Below is a small trained network, with its code and all its weights. Each question gives an input and a target symbol and asks what happens when units are switched off, that is, made to give their printed mean instead of their output.

import numpy as np


def w(rows, s, z=0):
    codes = np.array(rows[::2]) - 128.0
    scale = np.full(codes.shape[1], s)
    scale[-1] = z or s
    return codes * scale


def norm(h):
    return h / np.sqrt((h * h).mean(-1, keepdims=True) + 1e-5)


def f(y):
    return np.maximum(y, 0)


def softmax(a):
    e = np.exp(a - a.max(-1, keepdims=True))
    return e / e.sum(-1, keepdims=True)


def log_softmax(a):
    a = a - a.max(-1, keepdims=True)
    return a - np.log(np.exp(a).sum(-1, keepdims=True))


def net(x, mask):
    ids = ['αηπφψω'.index(c) for c in x.split()]
    T = len(ids)
    res = E[ids] + P[:T]
    u = 0
    for l in range(2):
        r = norm(res)
        for j in range(2):
            rows = slice(2 * j, 2 * j + 2)
            q, k, v = (r @ M[l][rows].T for M in (Q, K, V))
            z = softmax(np.where(np.tri(T) > 0, q @ k.T / 2**0.5, -1e9)) @ v
            o = O[l][rows]
            res = res + np.where(mask[u + j], z, o[:, -1]) @ o[:, :-1]
        u += 2
        y = f(norm(res) @ A[l][:, :-1].T + A[l][:, -1])
        res = res + np.where(mask[u : u + 4], y, B[l][:, -1]) @ B[l][:, :-1]
        u += 4
    return log_softmax(norm(res)[-1] @ U[:, :-1].T + U[:, -1])


Q, K, V, O, A, B = {}, {}, {}, {}, {}, {}
E = w([
[10,101,109,139,157,10,144,253,149],'α',
[143,88,152,76,100,161,152,146,83],'η',
[142,219,104,151,136,89,160,212,116],'π',
[114,72,157,97,115,110,193,140,90],'φ',
[68,84,141,139,79,145,199,134,130],'ψ',
[156,142,191,44,124,154,136,117,158],'ω',
],0.016)
P = w([
[237,68,136,180,190,53,2,130,169],'0',
[68,113,142,57,133,91,129,125,103],'1',
[87,134,148,92,90,116,121,150,108],'2',
[84,142,128,96,60,149,86,152,110],'3',
[101,114,157,93,81,104,125,126,89],'4',
[104,117,149,111,65,111,147,118,88],'5',
[108,111,150,102,73,111,125,115,79],'6',
[121,114,164,125,62,124,137,124,87],'7',
[121,126,155,130,55,133,151,107,85],'8',
[143,90,176,129,72,111,155,112,79],'9',
],0.0085)
Q[0] = w([
[193,172,102,171,149,126,99,83,158],'L0H0',
[174,123,57,219,159,91,115,130,142],'L0H0',
[86,56,254,91,80,164,123,16,87],'L0H1',
[156,173,68,182,159,108,82,82,97],'L0H1',
],0.0089)
K[0] = w([
[95,184,164,122,111,226,200,92,37],'L0H0',
[51,196,130,76,68,120,119,153,133],'L0H0',
[196,38,123,127,149,106,13,75,122],'L0H1',
[166,128,132,26,40,166,254,82,104],'L0H1',
],0.0065)
V[0] = w([
[243,101,118,179,73,129,52,145,141],'L0H0',
[119,1,100,101,179,108,99,118,193],'L0H0',
[148,70,134,105,151,140,134,228,31],'L0H1',
[176,102,116,48,134,201,128,145,87],'L0H1',
],0.0065)
O[0] = w([
[99,205,111,173,193,213,176,143,45,224],'L0H0',
[206,160,1,196,210,173,127,42,193,255],'L0H0',
[110,107,67,61,34,130,151,180,95,227],'L0H1',
[184,163,146,125,140,231,231,210,180,87],'L0H1',
],0.0094,0.0076)
A[0] = w([
[134,110,115,132,58,134,190,58,181,156],'L0N0',
[143,133,82,130,162,74,145,145,39,182],'L0N1',
[103,129,99,150,157,254,189,156,120,3],'L0N2',
[101,108,93,181,119,84,54,45,206,111],'L0N3',
],0.0078,0.0013)
B[0] = w([
[133,184,57,104,249,80,28,79,129,177],'L0N0',
[116,187,140,128,133,160,57,95,214,243],'L0N1',
[206,91,209,97,194,73,175,60,175,254],'L0N2',
[198,96,254,88,82,137,174,143,22,176],'L0N3',
],0.0082,0.0079)
Q[1] = w([
[117,159,72,152,123,132,173,242,220],'L1H0',
[161,192,35,182,211,106,180,156,207],'L1H0',
[152,186,105,150,185,173,145,111,130],'L1H1',
[111,54,159,254,151,143,109,192,105],'L1H1',
],0.0092)
K[1] = w([
[125,82,146,1,124,146,149,119,169],'L1H0',
[161,66,152,36,165,235,110,81,143],'L1H0',
[203,137,137,167,170,174,139,89,125],'L1H1',
[70,144,192,86,117,129,215,117,155],'L1H1',
],0.0087)
V[1] = w([
[174,110,174,148,126,120,203,20,92],'L1H0',
[158,204,148,150,223,132,118,27,99],'L1H0',
[106,206,96,197,58,91,90,102,147],'L1H1',
[146,173,1,127,144,173,125,119,60],'L1H1',
],0.0076)
O[1] = w([
[84,146,127,47,161,44,86,170,141,180],'L1H0',
[84,132,144,251,29,129,100,239,129,246],'L1H0',
[157,93,69,167,149,116,97,159,165,121],'L1H1',
[93,36,116,58,129,39,159,144,128,177],'L1H1',
],0.011,0.013)
A[1] = w([
[172,82,157,108,102,111,176,70,89,64],'L1N0',
[119,125,2,62,159,60,133,204,144,38],'L1N1',
[63,136,143,92,193,180,197,132,99,70],'L1N2',
[102,195,186,198,240,151,129,149,110,5],'L1N3',
],0.0083,0.0026)
B[1] = w([
[85,124,160,15,125,122,94,111,18,144],'L1N0',
[183,132,145,202,94,113,189,133,182,247],'L1N1',
[116,130,85,161,234,160,22,184,93,149],'L1N2',
[91,128,161,44,60,145,77,7,255,140],'L1N3',
],0.0094,0.011)
U = w([
[130,104,105,57,88,98,119,78,86,224],'α',
[140,125,118,103,202,162,133,184,111,192],'η',
[115,90,168,170,92,186,150,128,86,5],'π',
[193,108,88,162,120,127,214,91,180,57],'φ',
[104,202,74,174,146,81,11,172,97,192],'ψ',
[116,143,184,127,139,155,103,87,183,89],'ω',
],0.011,0.0014)

Each question gives the input, a string of symbols that net reads in full, and the target symbol t.
The units are the heads (2 rows each of Q, K, V and O) and the neurons (one row each of A and B). Each row of codes is followed by its name. A weight is (code - 128) times the scale printed after its matrix; where a second scale follows, it is the last column's (O, A, B and U).
mask holds one flag per unit, layer by layer, with each layer's heads first. A switched-off unit (its flag False) gives its mean, the last column of its rows in O or B, instead of its output. The means were averaged over made-up inputs and are rounded, as every weight is.
A unit's drop is (log p(t) with every unit on - log p(t) with that unit switched off) / (log p(t) with every unit on - log p(t) with every unit switched off).
The circuit of an input: a set's keep is (log p(t) with only the set's units on - log p(t) with every unit switched off) / (log p(t) with every unit on - log p(t) with every unit switched off). Starting from all 12 units, units are removed one at a time, each time the one whose removal leaves the highest keep (on an exact tie, the one counted first), for as long as the keep stays at least 0.8.
circuit, biggest first: the units of the circuit, biggest drop first
top k neurons: the k neurons with the biggest drops, biggest first
drop of u: that unit's drop, to one decimal
input η π α ψ ω φ φ π, target φ: top 3 neurons -> [L0N3 L0N0 L0N2]
input ψ ψ ψ η η φ φ φ, target ψ: circuit, biggest first -> [L1H0]
input ω φ η, target ω: circuit, biggest first -> [L0H1 L1N3]
input α α α α, target α: circuit, biggest first -> [L1H0 L0H0 L0N3 L1N0]
input φ ω ψ φ η η, target φ: top 2 neurons -> [L1N1 L0N3]
input ψ φ α ψ η, target ψ: circuit, biggest first -> [L0H0 L1H0]
input φ ω π α π π π, target α: circuit, biggest first -> [L0H0 L1H0]
input ω η φ φ ψ, target ω: top 2 neurons -> [L1N3 L0N2]
input η α φ, target η: circuit, biggest first -> [L0H1 L1N2 L0H0]
input ψ α ψ, target ψ: top 2 neurons -> [L0N3 L0N0]
input α π φ ω α, target φ: top 2 neurons -> [L0N2 L0N3]
input φ α α η φ φ α, target α: top 3 neurons -> [L0N3 L0N0 L1N0]
input φ ω ψ π ω ω π, target φ: top 3 neurons -> [L0N3 L0N2 L0N0]
input ψ ψ η π φ ω α ψ, target ψ: circuit, biggest first -> [L0N0]
input φ π η φ ω ψ ψ π π, target α: top 2 neurons -> [L0N0 L1N0]
input φ π φ π φ, target φ: drop of L0H0 -> 0.1
input π π ω, target π: drop of L0H1 -> 0.1
input α ψ ω φ ψ φ ω, target α: drop of L0H1 -> 1.1
